Below is a small trained network, with its code and all its weights. Each question gives an input and a class and asks what happens when units are switched off, that is, made to give their printed mean instead of their output.

import numpy as np


def w(rows, s, z=0):
    codes = np.array(rows[::2]) - 128.0
    scale = np.full(codes.shape[1], s)
    scale[-1] = z or s
    return codes * scale


def norm(h):
    return h / np.sqrt((h * h).mean(-1, keepdims=True) + 1e-5)


def f(y):
    return y / 2 * (1 + np.tanh(0.7978845608 * (y + 0.044715 * y**3)))


def log_softmax(a):
    a = a - a.max(-1, keepdims=True)
    return a - np.log(np.exp(a).sum(-1, keepdims=True))


def net(x, mask):
    res = np.array(x, float).reshape(1, 5) / 4 @ E
    u = 0
    for l in range(3):
        y = f(norm(res) @ A[l][:, :-1].T + A[l][:, -1])
        res = res + np.where(mask[u : u + 13], y, B[l][:, -1]) @ B[l][:, :-1]
        u += 13
    return log_softmax(norm(res)[-1] @ U[:, :-1].T + U[:, -1])


A, B = {}, {}
E = w([
[183,171,224,153,196,226],'x0',
[193,150,153,128,183,161],'x1',
[162,65,9,211,80,219],'x2',
[115,35,123,106,53,181],'x3',
[93,43,143,203,214,83],'x4',
],0.0015)
A[0] = w([
[107,119,82,88,165,102,132],'0.n1',
[107,156,132,65,184,106,116],'0.n2',
[90,158,132,96,148,72,107],'0.n3',
[170,184,157,94,155,155,103],'0.n4',
[76,146,100,92,46,110,136],'0.n5',
[197,185,170,71,163,143,122],'0.n6',
[151,81,110,165,168,120,107],'0.n7',
[159,109,92,101,75,149,106],'0.n8',
[147,149,131,135,142,133,105],'0.n9',
[167,97,120,140,87,254,34],'0.n10',
[224,127,97,148,126,223,5],'0.n11',
[196,192,119,163,184,157,76],'0.n12',
[130,84,123,185,143,116,121],'0.n13',
],0.0048,0.0017)
B[0] = w([
[185,117,153,201,123,143,153],'0.n1',
[114,143,148,183,94,100,180],'0.n2',
[154,125,129,178,63,115,176],'0.n3',
[72,150,201,159,124,97,201],'0.n4',
[223,75,166,29,51,84,217],'0.n5',
[24,189,211,203,157,101,252],'0.n6',
[138,129,153,126,168,206,153],'0.n7',
[168,187,141,123,88,67,168],'0.n8',
[110,164,129,101,132,115,129],'0.n9',
[80,188,164,181,66,83,216],'0.n10',
[103,95,146,138,61,4,193],'0.n11',
[130,149,204,74,106,83,201],'0.n12',
[102,121,120,137,194,175,155],'0.n13',
],0.0028,0.0017)
A[1] = w([
[49,179,110,132,159,96,166],'1.n1',
[151,134,106,69,60,254,153],'1.n2',
[105,166,69,190,191,24,234],'1.n3',
[62,147,191,152,138,120,187],'1.n4',
[64,156,181,80,107,211,141],'1.n5',
[132,163,147,141,232,192,110],'1.n6',
[137,138,82,91,8,94,55],'1.n7',
[157,61,99,133,108,121,85],'1.n8',
[96,126,156,162,102,135,139],'1.n9',
[196,160,81,134,28,94,80],'1.n10',
[92,163,89,122,30,112,6],'1.n11',
[171,90,97,177,67,208,180],'1.n12',
[129,86,59,157,133,123,107],'1.n13',
],0.0041,0.0011)
B[1] = w([
[180,121,142,136,110,149,180],'1.n1',
[247,127,188,142,99,118,143],'1.n2',
[230,130,176,141,57,188,231],'1.n3',
[159,175,74,169,110,137,247],'1.n4',
[183,144,71,223,124,180,161],'1.n5',
[195,90,81,50,82,168,173],'1.n6',
[184,13,118,34,144,144,250],'1.n7',
[62,203,181,130,126,91,147],'1.n8',
[139,174,90,144,142,81,167],'1.n9',
[211,56,160,71,137,135,231],'1.n10',
[168,72,119,96,197,147,178],'1.n11',
[152,253,221,108,86,52,178],'1.n12',
[102,195,172,166,109,147,145],'1.n13',
],0.003,0.0019)
A[2] = w([
[119,39,113,142,146,79,97],'2.n1',
[46,96,111,61,157,97,4],'2.n2',
[86,145,100,105,103,132,74],'2.n3',
[117,151,115,85,160,126,245],'2.n4',
[104,131,189,104,146,107,223],'2.n5',
[98,135,139,181,61,173,186],'2.n6',
[108,147,163,174,90,144,173],'2.n7',
[115,240,174,120,148,117,195],'2.n8',
[117,167,153,71,64,110,124],'2.n9',
[156,126,88,116,179,151,83],'2.n10',
[152,67,74,160,114,107,160],'2.n11',
[175,100,104,2,130,173,131],'2.n12',
[134,132,96,136,78,159,178],'2.n13',
],0.0045,0.0014)
B[2] = w([
[136,213,127,176,103,143,130],'2.n1',
[66,130,79,186,99,79,89],'2.n2',
[111,120,110,105,171,101,96],'2.n3',
[128,66,118,194,90,116,139],'2.n4',
[136,140,4,217,77,127,181],'2.n5',
[185,233,156,159,183,36,192],'2.n6',
[161,189,114,159,160,66,204],'2.n7',
[110,152,85,219,77,59,255],'2.n8',
[127,48,109,136,201,105,181],'2.n9',
[101,66,130,157,133,147,104],'2.n10',
[141,183,228,153,166,142,149],'2.n11',
[152,100,190,211,111,101,206],'2.n12',
[182,147,251,135,142,78,149],'2.n13',
],0.0026,0.0025)
U = w([
[133,65,112,144,223,255,129],'0',
[140,246,156,225,143,93,193],'1',
[76,144,83,46,147,157,32],'2',
[29,87,82,123,115,90,93],'3',
[75,150,55,20,150,178,2],'4',
[213,36,159,43,56,85,180],'5',
],0.0087,0.0056)

Each question gives the input, the list of numbers given to net, and the class t.
The units are the neurons (one row each of A and B). Each row of codes is followed by its name. A weight is (code - 128) times the scale printed after its matrix; where a second scale follows, it is the last column's (A, B and U).
mask holds one flag per neuron, layer by layer. A switched-off neuron (its flag False) gives its mean, the last column of its row in B, instead of its output. The means were averaged over made-up inputs and are rounded, as every weight is.
A unit's drop is (log p(t) with every unit on - log p(t) with that unit switched off) / (log p(t) with every unit on - log p(t) with every unit switched off).
The circuit of an input: a set's keep is (log p(t) with only the set's units on - log p(t) with every unit switched off) / (log p(t) with every unit on - log p(t) with every unit switched off). Starting from the 12 units with the biggest drops (on a tie, the unit counted first), units are removed one at a time, each time the one whose removal leaves the highest keep (on an exact tie, the one counted first), for as long as the keep stays at least 0.8.
circuit, biggest first: the units of the circuit, biggest drop first
most important unit: the unit with the biggest drop
top k neurons: the k neurons with the biggest drops, biggest first
top k neurons in layer l: the k neurons of layer l with the biggest drops, biggest first
drop when u is switched off: that unit's drop, to one decimal
input [8,-4,1,6,-5], class 1: most important unit	0.n10
input [0,6,-7,8,3], class 1: top 2 neurons in layer 2	2.n9; 2.n6
input [1,2,2,-5,3], class 0: top 4 neurons	1.n6; 0.n10; 1.n12; 0.n7
input [-3,-1,4,-3,6], class 0: top 4 neurons in layer 0	0.n13; 0.n10; 0.n7; 0.n11
input [3,1,7,3,8], class 1: circuit, biggest first	1.n12; 1.n7
input [-4,5,-2,-3,7], class 0: top 2 neurons	0.n11; 0.n10
input [1,-5,-3,7,6], class 3: top 2 neurons in layer 2	2.n12; 2.n2
input [8,0,2,-7,7], class 0: top 2 neurons in layer 1	1.n6; 1.n12
input [4,4,-3,8,5], class 0: top 3 neurons	1.n6; 0.n3; 2.n8
input [5,1,-5,1,8], class 0: top 3 neurons in layer 0	0.n10; 0.n11; 0.n8
input [0,7,6,-4,8], class 0: top 2 neurons	1.n6; 0.n7
input [2,8,7,-6,8], class 0: top 2 neurons	1.n6; 0.n7
input [1,4,-1,4,-4], class 1: drop when 0.n6 is switched off	2.2
input [-8,5,-1,-4,1], class 5: most important unit	0.n6
input [3,-2,-1,2,3], class 0: drop when 1.n6 is switched off	0.2
input [2,-6,0,3,4], class 1: drop when 1.n5 is switched off	0.0
